Known rows, with every way that one mark hangs from another
z_562(z_24(z_665) z_400(z_972(z_99 z_112))): [-235  309  -53   87  -91 -329  -76   27   73  173   71   47 -390  -30
  -71  -21  128  -58   -1  -35  181 -159   34 -151  455  -37 -114   35
 -131  123 -109   98  -31  -43   55 -114  -48  -44   40  147 -204  209
  -54   56  402   70  100   25   -5   80]
z_562(z_24 z_400(z_665 z_972(z_99))): [-243  272  -62  113  -52 -249  -32 -122   99  155   59  -59 -219    9
 -108  -81  159  -59   22  -32  176  -44  -19 -128  272  -46  -86  -45
 -111  237 -103   81   36  283   82  -62  -62  -87  -79  120 -163   79
  -51   29  341  255   -4   30  -81   92]
z_24(z_140(z_549(z_400(z_972) z_634)) z_665(z_562)): [ -71  241 -136   23  -45 -229   46 -187  254  141  -42  180 -250 -133
  -43 -100  110 -156   48  118  157   29    3 -144  559  163 -158   30
 -211   51  -68   99   38  356   34 -222   48   34  -91   97 -237   -2
 -168  129  416  170  112 -142    9 -168]
z_549(z_400(z_24 z_972) z_634(z_979)): [-339   51  -63   29  -56 -147  -82 -150   30  171  -72 -127 -174  -59
  -32 -154   36  -92   55  -39  170   28  -77 -182  364  -95 -128  -24
  -96   62  -18  107 -121  290  113 -192  -16   -2 -217  -10  176   27
 -208   68  394  254   28 -198    5  -20]
z_979(z_140 z_972(z_99) z_988(z_665)): [ -96 -108  -29  110  -72 -332  -49 -118   13   83   51   81 -268  101
  -65 -115  258 -152   86   81  140 -134 -209  -62  139 -101   46   36
    6   69  -96   45    1  368  116  -65   28  -33   97   39 -286  125
 -173   26  249   76   49    5 -134  336]
z_24(z_140(z_549) z_665): [ -10  180  -99  110  -52 -278  105   28   72  197  -29  134 -233   43
   90   17  187 -160   39   65  143   76   91  -87  155   72  -34  -52
  -76   -9 -164   81   54   59   49 -122  -21   73   50   14 -210  139
  -99   31  209  -30   20 -168  -95  -69]
z_99(z_549(z_634) z_786(z_597)): [-200   23  -78  -21   22 -170  135 -163   22  195   -9 -172 -239   72
  -47 -218  109 -239   81  180  116  137   75  -45  118   96 -160  -96
 -114   98 -141   94  -63  197   -2 -149   12   -9 -189  -63  168   69
 -195  178  217   37   49 -196   14  -49]
z_786(z_400(z_24(z_140) z_665 z_972(z_112(z_634)))): [-161  171  -33   18  -72 -262 -274 -118  -84  221   62   18 -192  164
   -5  -44  206 -139   16  207  202 -101    6  -63  421  181 -106    2
 -120  -23 -128   73 -207  516    2  -67   15  -81  -46  109  405  167
 -185   27  634  147   46   21 -124 -110]
z_140(z_549(z_400 z_634(z_979) z_665(z_562(z_24)))): [-322  167 -100  -12    6 -130   86  -63  269   77  -37  -40  -88  -84
  -64 -243  -36 -134  137   44  100  180 -175 -209  484 -124 -128   11
 -274  204    9   71   84  385  166 -221  -12   46 -176  -37 -324   24
 -132  -37  169  274   94  -58   53 -115]
z_786(z_140(z_549(z_200)) z_400(z_665) z_597): [ -79  149  -59   65   25 -117  129   -1  -63  276   89   69   55  115
   44 -171  244 -181  145  363  118  134    0 -107   36  169 -128  -85
 -190  161 -162   31   18  422   18 -168    1  -53  -70 -147  346   79
 -110   -4  209  153 -119  -33 -109  115]
z_99(z_549(z_200 z_400(z_24(z_140)) z_665)): [-185  105  -44  103   -1 -168   65  -68  189  109 -231   99 -286   42
   53 -134   72  -94   90   29  100   69   11 -134  327  -15 -146   30
 -168   58  -96   54  -35  168  155 -170  -46   45 -216  -73  -48  164
 -186   17  370  203   65   62    9  175]
z_140(z_549(z_200 z_400(z_24) z_634(z_979) z_665)): [-329  115  -50   16  -41  -75  101  -54  124  114 -161   42 -187    0
   44 -233   18 -118  159   15  104  116  -49 -220  312 -157 -119   37
 -197  136  -59   73  -34  199  215 -242  -39   55 -196 -104 -116  123
 -194  -37  199  282   52  -42   88   36]
z_979(z_140(z_549(z_400(z_972(z_112))))): [-202   25  -68  148  -82 -318   10 -190   95  147  107  307 -164   59
  -58 -117  134 -158   88   18  121   30  106  -77  394   81 -124   89
 -173   18 -111   94  -69   40   48 -182    0    3   84   88  -62   77
 -165    9  255   47   25 -135  -42   93]
z_24(z_140(z_549(z_400(z_972))) z_665(z_562)): [ -60  236 -118  100  -34 -257   28 -127  278  187  -19  248 -191 -118
  -25  -55  120 -131  -10   98  105   25   70 -124  492  146 -148   47
 -183   25  -90   95   51  217   32 -195   37   42  -45   56  -91   29
 -149   91  395  132   55 -157  -47 -105]
z_140(z_549(z_200 z_400(z_972) z_634(z_979) z_665)): [-299   94  -82  -71  -18 -136  190 -140  193  178  -71   87 -159  -71
  -10 -195   73 -150  144   61   33  119  -39 -222  311 -236 -192   48
 -199  220  -31   84    1  198   94 -298  -60   34 -167 -152 -236   24
 -218   42  192  287   60  -83  101   47]
z_972(z_99(z_549) z_112(z_988(z_665(z_400 z_562)))): [-220   68  -46   -1  -41 -143  -35 -126  289  188  173  123 -175   38
  -57 -184   75 -216  -45  192  140  -64   44  -31  292 -478  -65   97
  -84   48 -162   86  -13  282  141   13  -25 -234 -136  123  -33  -36
 -229  112  514   64   54  -55   29   35]
z_24(z_140 z_665(z_400(z_972) z_562)): [ -91  102  -99  -19   11 -259  -42  -13  194  167 -116   66 -140 -120
   19   20  139 -163  -58   88  138  -88    8  -47  297   14 -151   27
  -88   43  -40  101  -61  381   40  -88   58  -33  -53   36   97 -130
 -168  119  398  138   49 -175  -91  -97]
z_140(z_549(z_634 z_665(z_400 z_562))): [-245   22 -115  -64   13 -120  130  -81  296   31 -106  -58  -51  -83
   -6 -195   29 -221   98   50  116   94  -94  -65  245 -158  -89   -3
 -196  169  -33   82  -11  340  210 -122   48  -75  -45   21 -106 -205
 -160   10  127  221   78  -51   31 -174]
z_549(z_140 z_634(z_979) z_665(z_400(z_24))): [-316  -62  -42 -171  -35 -177  -16   15   17   99 -198 -260  -85   58
   61 -148  -21 -133  138 -186  189   31 -209 -157   87 -339  -93   -8
 -177  101   35   62 -186  461  197 -175  -22  -62 -214  -53   92 -111
 -167   -9  247  255   97   12   -8  -26]
z_283(z_112(z_24) z_988(z_665)): [-124   65  -14  207   27 -176   85   84  100  148   22 -163  -52  179
   93  -38  144 -128  -26   44  100  -85 -143  -15  -35 -209   31  -53
 -131  146 -158  123   43  176  342   -9 -126   49  -79  -27 -179  128
 -121   65  524  104  -54    1  -63  -20]
z_634(z_979(z_140 z_988(z_112(z_24) z_972))): [-148  -27  -43   67    4 -291 -108  -14   28  205  -53  131 -138  354
   34 -165  166 -121   -5 -132   88  -41 -250  -78  197 -165 -113    5
  -54   60  -23  105  -21  -67  139 -122   15   36   36  -76 -635  166
 -248  143  353  -44   25 -214  -86  228]
z_400(z_24(z_140) z_665(z_562) z_972): [-153  105  -55   86    3 -223 -185 -173   54  176 -122   64  -42   30
  -16  -76  124 -104  -70  108  139  -70  -29  -95  334  164 -160   27
  -58   -9 -121  109  -41  534   14   -7   92  -23  -95   97  101  -59
 -160   58  455  273   -1 -191 -171  -76]
z_400(z_24(z_665) z_972): [-188   43  -50  144  -41 -278  -62   22  -10  198 -180  -80 -216  -63
   52  -20  139  -93  -53  -74  116  -85  -25 -116  227   74 -104  -26
    5   63 -118  119  -67   18   79  -65   10   30  -27    2   92   38
 -159   65  334  130  -34 -201  -82  -13]
z_400(z_665(z_562) z_972(z_99(z_549(z_200 z_634)))): [-272  105  -75  -94  -27  -84   82 -271  179  168   27  127 -165  -72
  -87 -219  142 -202  -26  289   75   31  139 -159  397 -154 -189   20
  -95  225 -127  112   53  415   37 -140   30  -80 -153   78 -298 -133
 -270  168  334  325   90 -121   78   31]
z_979(z_140 z_988(z_972)): [-111  -90  -66  111  -23 -279   11  -34   62  140 -141   38 -118   93
   15 -142  159 -131   30  -16  123  -36 -190  -27   45  -26  -44  -49
    5   59  -59   73    6  131  121 -102   41    6   53    9 -598  -12
 -195   79  200    7   20 -140 -114  205]
z_597(z_283(z_112 z_988)): [-229   29  -21  161    9 -145  119   63  115  182   96  -30   -8   43
   43  -34   94 -146  -53  105  137    2  -12   26  -24 -114   67  -66
  -36  120 -150   94    7  354  317  -70  -74   93  -97   38 -147    3
  -82   19  528  128   27   22  -61  -18]
z_112(z_562(z_400(z_24)) z_634 z_988(z_972)): [ -94  142 -104   65  -62 -134   75  -93  129  201 -200  -13 -139  156
  146 -143  114    8  -35  -84  231   92 -261  -55  336 -281  -78  -63
  -34   27  -95   62   21  344  324   -7   -9 -181 -292  199 -279   82
 -249   54  686   38   36    7  -81 -102]
z_99(z_549(z_140) z_786): [-176  -43  -56   15  -20 -183  132 -124  134  180  -10  -38  -77  196
   29 -140   27 -206   16  -66   88  154  190  -48   39 -128 -157  -87
 -132   62  -92   79  -38    6   50 -146  -51   26 -156  -41  -94   67
 -160  175  292  -23   80 -127  -12   90]
z_634(z_979(z_972(z_112(z_24)))): [-227   10  -16   35  -39 -176  -15   48  -17  223   43   94 -143  279
   64  -54  142 -107   19   77   90   75  -62 -116  309 -292 -130   23
  -59  -18  -18  119  -50  115   41 -138   -6  -19   70  -48    0  181
 -188   77  206  -27   38 -190  -59   66]
z_140(z_549(z_400(z_665) z_634(z_979))): [-265  217  -59   66  -57 -116  112 -168  101  146   98    8  -85   27
  -63 -179  100 -190  113  149  118  135   54 -166  209 -185  -15  -41
 -131  139  -74   89   24  406   98 -235  -59   30 -163    7  -79   75
 -146   37  194  237  -13 -151   45 -122]
z_988(z_972(z_112(z_400))): [-154   65  -68  130  -77 -168   36   32  133  183  -13  -35 -136  106
   15 -165   63 -123  -63  209  131  -43   37  -58  219 -130 -121  -74
  -73  -39  -49   91  -27   23  131 -171  -10  -26   17   93 -194  193
 -150  113  357   28    8  -29   15  -28]
z_597(z_283 z_979(z_988)): [-218  -54    1  137   28 -144   -4  -13   81  230   46  146   58  -26
  -12 -117  134 -149   64   70   90   63 -190  -21  152 -118   16  -19
  100  102  -89   89   55  228  178 -184  -18  -23 -158  -39 -401   16
  -86  186  458  104  -63 -103  -69  189]
z_786(z_140(z_549) z_597): [ -79   31 -103   52    3 -234   92  -45  -52  252   65   18   11   68
   55 -129  193 -136  114  145  161  172  -79  -98   31  153  -99 -101
 -127   61 -186   63   51  161   33 -127   32  -34    6  -74  315    9
 -115  -12  106    3  -51 -194 -139   53]
z_988(z_112 z_665(z_400(z_972) z_562(z_24(z_140)))): [-163   69  -83   93   80 -387 -191  -88  248  118  -31   49 -124  113
  -56  -94   91 -148  -20  108  141 -152 -113    4  267  112 -283   16
 -124  113  -62   91  -17  317  121   45   22  -31  -80   57 -267   43
  -72  143  634  191  -29  -39 -130  -13]
z_24(z_140(z_549(z_200)) z_665(z_400(z_972))): [ -78  162  -93   28  -20 -269   85   16  179  236 -120  301 -260    2
   98   37  205 -159   51   77  139   26  162  -51  145   73 -209   34
  -91  133 -121   85  -14   71   43 -132   -3  -15    7  -41 -140  -14
 -173   90  286   83  -16 -131  -60   30]
z_597(z_400(z_24(z_665) z_972(z_112)) z_979(z_140)): [-209   31   18   76 -104 -357 -244  -23 -104  218 -114  205 -143   -9
  -27 -135  143 -153   17  -43  172 -176  -10  -95  363  115  -62  135
   -6   -2  -47   92 -179   15   52 -161   35  -28   13  127  -51   82
 -149  143  492   30 -120 -153  -48  107]
z_634(z_979(z_140 z_972(z_112))): [-229 -115  -32   24  -62 -310  -36  -26  -99  159   61  144 -139  181
   -9  -92  155 -168   39  112  110   -4    9  -98  249 -179  -70   41
  -19  -73  -17   70  -94  320    2 -144   30   56  102   28  -75  123
 -203  -12   95  -32   68 -198 -102  119]
z_400(z_24(z_140 z_665) z_972): [ -85  102  -64  102  -46 -318 -117   -4  -28  215 -186    5 -284   -4
   71   40  170  -82  -24  -55  169  -87  -30 -113  272  177 -122   -8
  -21  -27 -132  102  -75  145   16  -64   26   42  -33   23   65   88
 -149   64  417   92   11 -181 -139   -9]
z_283(z_112(z_562(z_24) z_634(z_979) z_988(z_665))): [-176   47  -42   10  -11 -239   32  -10  -48  246  120  -12   76  206
  136  -40  167  -94  -21   97  138  128 -247  -84  190 -363  -26  -19
  -81  168 -133   78  102  617  299   31 -114  -34 -349   57 -181  231
 -207  -30  700   62   19   -1  -81 -129]
z_988(z_112(z_24 z_400) z_665(z_562)): [ -79   69  -64  217   39 -146   20  -39  226   93   64  -16  -10  194
   28 -202  111 -170 -117  197   86  -78 -123  -58  379 -145 -120  -44
 -163   51  -51  126   53  244  294  -65  -66    5 -110    1 -118  313
 -141  156  622  167  -52  -59  -13    0]
z_24(z_140(z_549) z_665(z_562(z_400(z_972)))): [ -49  317 -135  108  -11 -300   30 -106  314  180   -5  246 -211  -60
  -25  -39  129 -121  -35   25  152  -11   96 -111  442   99 -144    1
 -132   29  -90   82   88  249   43 -147    5  -10  -12  105 -299   27
 -138   68  406   90   56 -154 -106 -136]
z_24(z_140 z_665(z_400(z_972(z_99(z_786))) z_562)): [-107  139  -80 -119  -68 -171 -129 -104  189  166  -34   74 -268  -42
  -41  -14  124 -198  -55   27  147 -149  153  -57  371   47 -144   96
 -163   23  -99   93 -126  227   -8  -86  112  -38  -58   57  398  -11
 -178  176  453   88  149 -152  -29  -17]
z_562(z_24(z_140(z_549(z_200))) z_400(z_665 z_972)): [-130  366  -83  172   18 -291   49 -115  191  203  -46  314 -203  146
   -5  -50  180  -67   88   71  176   82   92  -95  240  191 -256  -18
 -138  224 -128   67  126  312   30  -82  -68  -17  -78   53 -575  134
  -68   27  357  208  -48  -11 -131   89]
z_549(z_140 z_200 z_400 z_634(z_979(z_972)) z_665): [-232  -48  -51 -164  -30 -156  229  -61   77  108 -184  -49 -133   54
   34 -212   41 -108  157   64   69   84 -193 -220  216 -392 -181   11
 -226  141  108   44  -65  538  132 -336  -51   69 -234 -115 -346   65
 -167   84  174  269  169  136   94  174]
z_979(z_140(z_549) z_972(z_99) z_988): [-123  -47  -83   73 -106 -304  -19 -156   35  141   85  268 -275  117
  -38 -116  232 -138  106  -35  167   72  -55  -61  239   28   25   29
  -66   83 -109   43    6   85   83 -111   85  -37  195   86 -254   38
 -206  -28   45  -26  110  -70 -122  281]

Rows
[-186   36 -102   39  -23  -94  247  -62   79  144  -63  109 -103   38
  106 -162  120 -184   97  180  131  175   90  -86  103  -65 -134  -92
  -99  125 -126  100   49   95  171 -133  -34   26  -40  -19 -439   35
 -145   71  132  107   28 -154   34   35]	z_140(z_549(z_200 z_634))
[-110  318  -64  183   14 -269   12  -37   80  107  -40  -18 -155  128
  -17  -30  150  -78   59   50  216   12  -48  -69  174   65  -75  -96
 -109  111  -83   62   60  502   87  -42  -82   10 -129   97 -332  187
    2   11  357  163   -8   17 -149   30]	z_562(z_24(z_140) z_400(z_665))
[ -91   31  -96  163  -71 -104   -7   -9  114  255 -198 -114 -151  102
   94 -199   61  -47  -92  -33  215   39 -165  -61  195 -139 -101 -103
  -39    6  -65   71   -1  165  202  -37  -12  -93 -193   78 -151  121
 -224   77  446   65  -50  -74  -57   27]	z_112(z_400(z_24) z_988(z_972))
[-182  -76  -26  -83  -20 -285 -114 -107 -142  258   22   14 -138  144
  -52 -220  186 -178   68  282   74  -12  -31  -12  288  134 -155    9
  -68   -3  -97   81 -126  194    2 -190   95   -8 -107   44  334  197
 -182  243  283  -71   39  -68   -7  -54]	z_99(z_786(z_597(z_979(z_972(z_112(z_634))))))
[-177   55  -47   94    1  -48  117 -151  190  131  -42  135  -54  136
   29 -174   81 -191   66   84   90  115  189  -93  207    1 -196  -41
 -164  129 -108   63   20    0   65 -184  -32   83 -222 -120  196  183
 -206  178  372   17   53 -133   75  304]	z_99(z_549(z_200 z_400) z_786(z_140))
[-200   57  -77  151  -23 -228   42  -40   25  196   65   10   39   78
   58   -6  105  -52  -58   25  132  126  -37  -64  380   51 -150  -41
 -183  177  -49   96   23  232  239  -93  -15   -7 -172  129  111  172
 -141   -1  609  149   16   61  -69  -73]	z_283(z_112(z_400(z_972) z_562(z_24)))
[-207   37  -35   83   33 -192  -58    0  271  195  -36  -29    3   24
  -46 -210   52 -145  -56  218   30 -112 -206 -106   68 -310  -96  -19
   52   52  -44   92  111  324  131 -116   15  -30  -82  -76 -609   -2
 -205  138  411  158  -34 -196  -76   13]	z_634(z_979(z_988(z_665(z_562) z_972)))
[  39  147  -82  141  -36  -84  171   90   51  254  -73  -33 -156   85
  166  -36  199 -108  -82  -30  171   81 -195  -93  327 -271  -13  -54
 -123  105  -66  114   37  224  175  -83 -118  -39 -189  -45  -21  251
 -207  105  418    4  -14 -128   -9   73]	z_112(z_24(z_665) z_400 z_988)
[  89  205  -72  114  -22  -80   80  -76   13  260  -15   57  -79  245
  126  -34  240 -106  -38   67  213  107 -193  -66  284 -191  -36  -36
 -150   53  -99   94   30  586   88  -35  -94  -84 -234   12   19  242
 -184   87  495   90  -19  -82 -103   81]	z_112(z_24(z_140) z_400(z_665) z_988)
[  62  110  -18   84  -11 -143  113  -39  -21  246   24  213  -79  351
  198   34  209  -89   49  116  142   52 -287  -60  339 -382 -108  123
 -111 -108 -197  117   18  367  128   32  -51 -151 -165   39 -221  274
 -146  107  758  -45   12  -83 -131   66]	z_972(z_112(z_24(z_140) z_562 z_988(z_665)))
[-250   15  -89   44   63 -372 -162 -100  258   89    2  -43  -76   57
  -52 -160  120 -167  -55  153  128 -127 -145   13  297   30 -236  -32
 -101  247  -54  102  -13  356  237   42  -14  -51 -107   73 -174   18
 -153  132  619  217  -18  -11  -49 -101]	z_988(z_112(z_634) z_665(z_400(z_972) z_562(z_24)))
[-122  152  -94  -51  -84 -179  118 -168  200  188  -27  241 -296  -31
    4 -100  159  -94  125   46   84   58   36 -177  361  -58 -146   98
 -258  107 -139   57   -5   65   78 -227  -15  -17  -45  -48  -61  109
 -141   14  276  216  116   82   16  199]	z_24(z_140(z_549(z_200 z_400(z_972(z_99)) z_665)))
[-207  -29  -37  -23   59 -150   56  -38   68  269    3 -239 -112    2
 -100 -269   89 -245  142   94  -27  109  -34  -70  214    3 -103  -42
 -183  125  -68   28  -87   54   15 -272   -8  -46 -272 -197  378  111
 -157  185  269   64  -78    6   -2   -7]	z_99(z_549(z_665) z_786(z_400 z_597(z_979)))
[-154  102 -105 -114  -31 -205  100  -79   69  167  -16  -16 -176   72
   37 -101  102 -183  158   30  128  153  -94 -180  198 -184  -56  -24
 -149   33  -85   60   14  333   38 -199  -26   38  -64  -77 -240   63
 -162  -30  134  105  108 -138  -45 -103]	z_24(z_140(z_549(z_634(z_979) z_665)))
[-194  126  -72  -50 -111 -250 -109 -168  -25  188  225  -28 -214  190
  -78 -185  231 -162 -100  261  135  -55   43 -131  362 -237   12  -66
  -78  112  -34   54  -69  436  140 -167  -15   26  -78  121  294  326
 -247   62  384  151  108   51   34  -28]	z_988(z_112(z_400(z_665) z_634(z_979(z_972(z_99)))))
[-109  156  -47  -21  -38 -213  -31  128   95  257 -113   -1 -225  144
  105  -59  220  -94  -28    6  109    2 -277 -130  235 -241  -39  -48
    1  161  -43  116   58  132  146 -185  -39   -8  -49 -105 -444  145
 -301  150  376   -9   48 -176  -19   -6]	z_112(z_24(z_665) z_634(z_979(z_988(z_972))))
[-165   34  -91   22  -35 -229   42   31  118  184  -62 -205  -94   75
   70 -119  115 -110  -91  105  134  -54  -61   10  -32 -114   14 -150
  -84  139 -115   85    5  153  330  -70  -35   69  -64  115 -306  -19
 -217   73  433   33   76   46   -3 -186]	z_283(z_112(z_634) z_988(z_972))
[-187 -118  -47   51  -12 -309  -38  -56  -47  167   -5  107 -112  108
  -10  -89  189 -146   49   11  110   26 -158  -81  148 -149  -13   -3
   27   54   10   57  -45  364   39 -135   34   50   37  -57 -217   41
 -243    2   91    7   72 -211 -144  256]	z_634(z_979(z_140 z_972 z_988))
[-229  -37  -20  100  -69 -188 -127  -40   18  196 -171   -4  -49   49
   10 -207   85  -99   33   13  174   47  -72  -44  154   -9  -51  -40
   39   32   32   57  -91   71  166 -123   41  -70  -58   84   21   34
 -100  153  345   68 -153  -62  -69   94]	z_597(z_400(z_24) z_979(z_972))
